Each row is followed by one of two labels, saying whether the row has a hidden trait. Each part has a new trait and two new labels.
(in the rows, 100 means zero)
115 66 135 125 100 103 100 65 171 129 125 64 124 105 73 118 101 93 134
 22 110 85 90 47 97 20 112 98 104 101 104 126 0 103 103 91 101 103 95
 156 117 52 92 110 112 200 71 123 93 141 127 95 110 83 89 102 105 46 103
 112 90 92 113 99 99 133 121 70 115 105 91 107 113 81 80 90 101 104 122
 91 112 80 11 111
(35)
87 100 115 128 102 106 82 54 165 148 116 33 146 95 72 115 103 92 159 58
 111 97 93 15 97 60 95 86 105 102 112 130 0 108 89 105 101 99 94 125 100
 62 104 117 116 200 50 119 107 154 141 123 123 74 81 108 80 81 129 80 89
 80 116 103 96 132 93 73 89 99 73 99 128 85 92 50 105 92 114 104 117 98
 17 117
(35)
71 88 67 94 113 116 129 105 96 114 89 88 117 114 105 91 110 94 102 142
 113 101 93 122 102 72 105 129 103 102 92 94 109 104 68 109 105 119 19
 70 109 124 130 111 101 124 51 129 114 87 97 143 108 113 85 104 66 93
 100 92 108 109 102 94 109 86 26 52 112 106 88 89 111 117 81 90 89 142
 109 95 109 0 85 99
(35)
72 121 86 85 108 99 95 116 63 105 79 108 104 102 124 86 104 107 77 167
 106 112 94 91 96 124 108 115 94 102 110 87 191 111 117 96 93 117 53 79
 90 126 116 95 99 38 99 102 129 91 80 85 111 116 100 95 120 127 97 83
 102 111 86 103 104 72 73 133 101 95 120 90 97 109 112 121 106 92 89 88
 106 96 164 86
(35)
71 100 70 86 112 110 108 117 66 95 83 104 118 111 117 86 107 101 77 175
 114 97 96 110 95 87 111 121 103 99 108 87 185 112 97 103 100 122 19 71
 101 128 122 100 101 54 84 115 125 92 81 98 113 116 92 103 92 132 90 85
 103 112 87 102 114 82 45 86 93 102 113 85 102 113 108 110 101 108 110
 88 105 26 140 86
(35)
88 79 68 85 112 98 128 123 69 95 90 124 83 104 112 84 115 106 57 136 107
 85 105 133 103 70 113 116 95 98 103 79 131 96 82 102 106 113 39 68 120
 110 123 101 95 98 91 121 99 84 81 138 107 114 93 99 83 105 91 112 106
 112 100 99 110 84 58 78 129 109 97 92 99 118 91 104 86 137 110 91 103
 12 104 96
(46)
111 94 93 75 104 87 101 129 91 62 100 136 92 102 118 94 108 106 67 86 96
 88 109 130 98 88 116 100 97 96 104 85 108 98 127 90 99 103 94 118 112
 103 102 92 95 77 135 94 103 100 76 54 106 109 114 93 136 93 82 117 102
 114 110 101 100 82 116 128 122 101 128 103 91 105 108 133 93 96 95 99
 88 92 141 94
(46)
108 64 86 89 107 95 124 127 85 70 96 141 70 108 117 93 108 104 55 100
 103 82 107 144 97 68 123 109 97 97 96 80 128 100 95 91 104 112 57 102
 125 96 108 94 93 82 102 113 99 92 77 77 102 120 108 96 109 96 72 130
 105 117 102 98 105 80 98 84 130 108 124 101 82 116 93 134 88 128 101 90
 94 40 118 94
(46)
89 71 94 106 107 99 117 100 103 119 93 110 90 111 107 95 109 103 82 99
 113 81 91 105 100 58 119 117 95 103 97 101 118 107 91 90 101 117 35 98
 112 99 110 104 103 114 83 119 100 94 96 94 104 112 83 99 94 93 87 106
 99 111 96 96 108 92 84 98 143 108 95 97 95 111 84 120 93 139 107 82 106
 34 112 98
(35)
119 81 112 89 98 88 100 110 131 94 113 120 101 114 93 105 108 103 110 26
 102 71 92 109 103 57 114 104 99 99 104 114 80 99 132 82 96 100 87 149
 109 104 91 105 102 144 139 86 89 93 83 64 104 99 94 96 138 64 89 107 94
 109 117 100 104 112 129 155 140 106 108 104 103 90 97 110 97 108 109 95
 84 83 145 98
(46)
116 94 97 78 103 90 105 131 85 61 99 138 89 106 117 93 106 106 70 85 96
 90 108 131 97 90 119 102 97 96 105 85 125 98 132 88 98 105 92 118 111
 104 101 90 94 75 137 92 106 96 73 48 104 113 117 92 143 90 77 119 102
 116 108 101 100 80 122 133 120 101 133 103 89 106 109 129 95 95 93 97
 87 93 139 91
(46)

Part 2:
104 142 115 100 81 94 119 95 103 97 106 129 90 91 91 82 101 102 87 127
 138 120
<36>
103 107 100 94 91 94 88 91 71 92 94 100 94 102 98 103 105 113 108 114
 124 120
<36>
102 104 104 104 101 103 103 103 101 98 98 85 57 81 94 85 93 91 95 86 86
 78
<39>
101 84 102 110 115 109 100 113 110 106 95 80 98 121 101 106 95 67 102 82
 71 76
<39>
109 102 117 122 130 113 107 114 106 104 98 86 105 95 102 102 95 88 100
 83 76 78
<39>
103 88 96 106 112 104 87 102 102 100 98 87 114 117 109 117 104 108 118
 92 85 146
<39>
112 88 107 109 114 106 87 100 79 90 89 70 87 83 99 99 94 93 103 80 67 82
<36>
102 90 104 104 110 106 107 118 120 112 107 106 121 124 109 107 104 108
 105 93 87 92
<36>
101 94 103 107 117 104 101 109 105 98 97 89 85 86 94 87 90 74 86 75 68
 67
<36>
96 92 96 98 101 102 110 119 127 114 111 118 127 136 111 116 109 107 102
 97 89 77
<36>
101 97 101 102 105 104 104 106 105 100 101 104 112 118 106 114 110 127
 117 123 127 156
<36>
107 101 114 120 125 114 119 121 137 121 111 108 125 136 107 113 104 99
 105 89 89 88
<39>
93 78 94 103 112 112 114 131 152 129 120 123 149 162 122 133 117 130 125
 110 106 127
<39>
116 104 120 122 131 113 106 116 106 105 98 83 113 106 109 114 101 106
 111 86 83 94
<36>
100 95 94 91 92 94 83 77 61 78 87 79 75 60 91 90 93 90 95 96 100 108
<36>
102 103 101 96 100 97 94 88 88 96 100 100 101 105 103 107 106 117 110
 108 115 118
<39>
98 87 91 92 94 96 84 83 82 95 98 94 103 111 107 110 107 113 112 107 106
 114
<36>
92 81 80 83 86 90 81 89 89 97 100 105 113 130 109 114 107 110 112 107
 103 101
<36>
92 76 82 86 91 93 76 88 68 89 92 80 90 85 101 99 97 93 101 93 86 90
<36>
104 82 103 105 112 102 80 88 67 84 85 49 65 45 88 86 82 72 89 68 57 62
<36>
89 71 83 91 98 100 99 112 137 118 112 115 136 156 115 122 111 115 111
 100 97 92
<39>
98 98 94 93 92 94 91 91 72 89 92 91 81 77 94 89 96 90 92 98 101 99
<36>
99 99 95 95 100 101 95 99 100 97 97 98 102 99 102 105 104 109 108 109
 112 128
<39>
95 75 93 103 112 108 102 122 126 118 110 110 129 141 113 127 103 107 109
 89 81 93
<36>
101 90 99 101 99 98 101 104 108 105 107 112 115 121 108 114 109 115 109
 111 112 109
<36>
104 98 106 108 116 111 107 122 131 119 110 114 145 153 116 130 118 130
 123 117 110 129
<36>
110 94 113 119 125 113 98 114 112 107 101 87 116 121 110 121 109 119 122
 106 107 134
<39>
109 106 112 112 109 105 101 100 86 92 95 76 82 70 93 89 89 80 92 84 82
 87
<36>
95 71 89 99 113 107 103 119 117 119 110 104 133 138 113 113 106 108 114
 89 74 75
<39>
96 112 104 100 97 103 125 122 140 116 115 131 116 118 101 100 100 100 93
 108 107 93
<36>
102 84 103 109 122 111 102 117 103 107 97 77 99 97 100 98 93 83 96 69 58
 56
<39>
101 101 95 92 88 91 87 84 66 90 96 101 103 107 103 107 105 116 109 116
 120 121
<36>
111 92 112 117 123 111 94 108 94 95 90 68 95 91 102 110 99 101 115 87 86
 112
<36>
98 98 102 102 106 105 114 116 127 120 108 113 119 122 105 104 97 90 90
 74 65 38
<39>
105 89 111 117 123 113 107 114 111 103 96 77 87 89 100 103 93 85 98 81
 71 83
<39>
92 80 78 77 80 86 63 67 44 74 86 82 82 89 100 106 102 112 109 112 112
 118
<36>
100 83 100 111 119 113 117 132 150 132 118 120 146 161 119 128 109 115
 110 90 77 82
<36>
101 98 100 104 98 101 97 97 94 103 93 89 86 81 96 86 91 84 90 82 73 56
<36>
111 103 117 108 111 101 81 84 59 78 84 54 70 52 90 88 88 78 92 81 75 75
<39>
89 77 85 88 94 97 95 108 122 110 109 120 132 137 114 122 117 132 120 118
 123 134
<36>
101 109 102 103 105 104 110 114 118 112 106 109 116 121 106 108 105 110
 106 106 106 112
<36>
99 93 99 104 107 102 95 104 102 100 98 89 103 105 102 106 103 109 107
 108 109 125
<39>
99 93 97 102 105 103 100 98 100 99 92 82 80 74 93 94 90 81 92 79 74 71
<39>
92 84 82 82 85 91 74 77 65 80 89 80 78 73 92 89 90 89 90 87 76 77
<36>
109 108 106 118 122 108 106 112 106 103 96 84 91 88 98 99 92 86 94 76 71
 60
<39>
94 88 93 96 101 105 114 120 139 125 117 129 138 150 111 134 111 118 107
 106 101 97
<39>
113 114 114 110 109 100 80 80 56 69 76 52 49 44 87 78 80 75 97 82 83 94
<36>
